[[139 100 128 136 121 142]
 [136 105 129 134 122 140]] ==> 105

[[131 129 139 138 136 101 133]
 [141 135 148 134 114 106 121]
 [138 134 147 128 125 109 129]] ==> 134

[124 115 115 150 108] ==> 115

[[126 130 116 123 105]
 [126 130 116 124 105]] ==> 130

[103 155 153 100] ==> 155

[[153 135 134 150 105 141]
 [101 118 123 104 154 113]
 [103 121 122 105 150 115]] ==> 121

[[149 151 145 110 107]
 [108 109 103 146 153]] ==> 109

[[145 140 109 104 107 106 116]
 [114 118 144 143 140 133 141]] ==> 118

[[152 154 156 155 155]
 [132 136 134 139 141]
 [135 124 133 141 137]] ==> 124
---
[118 133 135 128 107]: 135, 133

[[122 117 121 132 127 152]
 [123 144 130 118 125 142]
 [128 139 129 127 136 115]]: 152, 144

[147 151 109 154 141]: 154, 151

[136 157 117 107 104 125  99]: 157, 136

[128 103 136 117]: 136, 128

[129 150 131 130 138 133 134]: 150, 138

[151 129 131 138 131 133 130]: 151, 138
---
[118 107 121 122 104 108 112] result: 118, 112

[146 135 113 158] result: 146, 158

[[132 133 121 132 134 137 128]
 [126 154 115 111 128 153 144]
 [127 139 138 118 124 133 119]] result: 132, 119

[108 126 111 129 151] result: 108, 151

[[111 110 139 152 136 134 155]
 [115 114 137 146 134 133 149]
 [115 114 136 146 134 133 148]] result: 111, 148

[[148 134 149 139 139 143 130]
 [148 134 150 139 139 144 131]] result: 148, 131
---
[152 130 128 152 138] Answer: 128
[104 128 122 123 120 123 121] Answer: 122
[102 111 151 107] Answer: 151
[103 158 129 155 136 126 128] Answer: 129
[106 153 124 109 133] Answer: 124
[113 105 147 155 108] Answer: 147
[143 152 112 122 140 119] Answer: 112
[135 153 132 132] Answer: 132
[111 110 139 152 136 135 155] Answer: 139
---
[119 125 120 148 149 148 141] Answer: 141
[131 122 149 140 136 140 108] Answer: 108
[127 101 119 105] Answer: 105
[117 154 156 155 129 113 129] Answer: 129
[105 146 154 153] Answer: 153
[153 135 143 156] Answer: 156
[106 142 110 151 153 150] Answer: 150
[149 139 120 128 148] Answer: 148
---
[[129 122 101 138 119]
 [126 109 140 138 101]
 [111 127 123 119 113]]	119

[[112 113 140 129]
 [113 115 139 129]
 [107 108 146 130]]	146

[[137 123 125 131 127 123]
 [138 141 113 113 115 107]
 [130 124 145 152 140 134]]	140

[[132 129 128 131 103]
 [115 130 135 130 124]
 [130 127 122 134 100]]	134

[[110 112 109 145 147 147]
 [107 106 106 151 151 149]
 [106 105 107 148 146 153]]	146

[[124 128 121 137 129 119]
 [101 122 141 120 114 143]
 [114 123 128 129 129 123]]	129

[[137 120 129 124 123 139 115]
 [128 120 135 125 113 128 119]
 [133 144 118 149 115 127 124]]	127

[[136 117 124 138 154]
 [121 117 124 126 127]
 [134 123 126 134 139]]	134

[[133 127 134 133 131 129 130]
 [149 114 156 145 133 117 149]
 [106 139 100 110 121 134 111]]	134

[[149 118 114 114 119 146 111]
 [101 130 134 130 157 140 129]
 [129 126 104 113 112 116 147]]	116
---
[[120 141 135 111 121]
 [134 118 131 157 117]] => 157

[[157 137 137 114]
 [157 103 131 141]] => 131

[[138 116 116 116]
 [111 150 148 150]] => 148

[[145 107 108 107 154 112]
 [112 148 146 148 104 142]] => 104

[[145 121 116 130 124 126]
 [152 136 115 114 125 152]] => 125

[[119 139 139 150]
 [132 122 122 145]] => 122

[[108 154 113 148 151 111]
 [154 101 145 105 104 148]] => 104

[[130 148 127 147 134 132]
 [ 99 114 115 118 137 115]] => 137
---
Q:
[[143 128 122 137]
 [125 152 105 116]
 [112 128 150 114]]
A: 114

Q:
[[120 126 132 112 113]
 [131 127 152 156 102]
 [126 113 145 126 130]]
A: 130

Q:
[[113 147 120 148]
 [144 104 134 104]
 [100 143 153 142]]
A: 142

Q:
[[128 136 141 125 133 142 138]
 [130 138 140 123 134 135 136]
 [121 137 151 132 123 137 134]]
A: 134

Q:
[[117 126 130 123 136 144]
 [129 135 101 109 106 120]
 [121 124 127 123 139 146]]
A: 146

Q:
[[151 110 122 134]
 [150 141 130 148]
 [151 110 112 129]]
A: 129
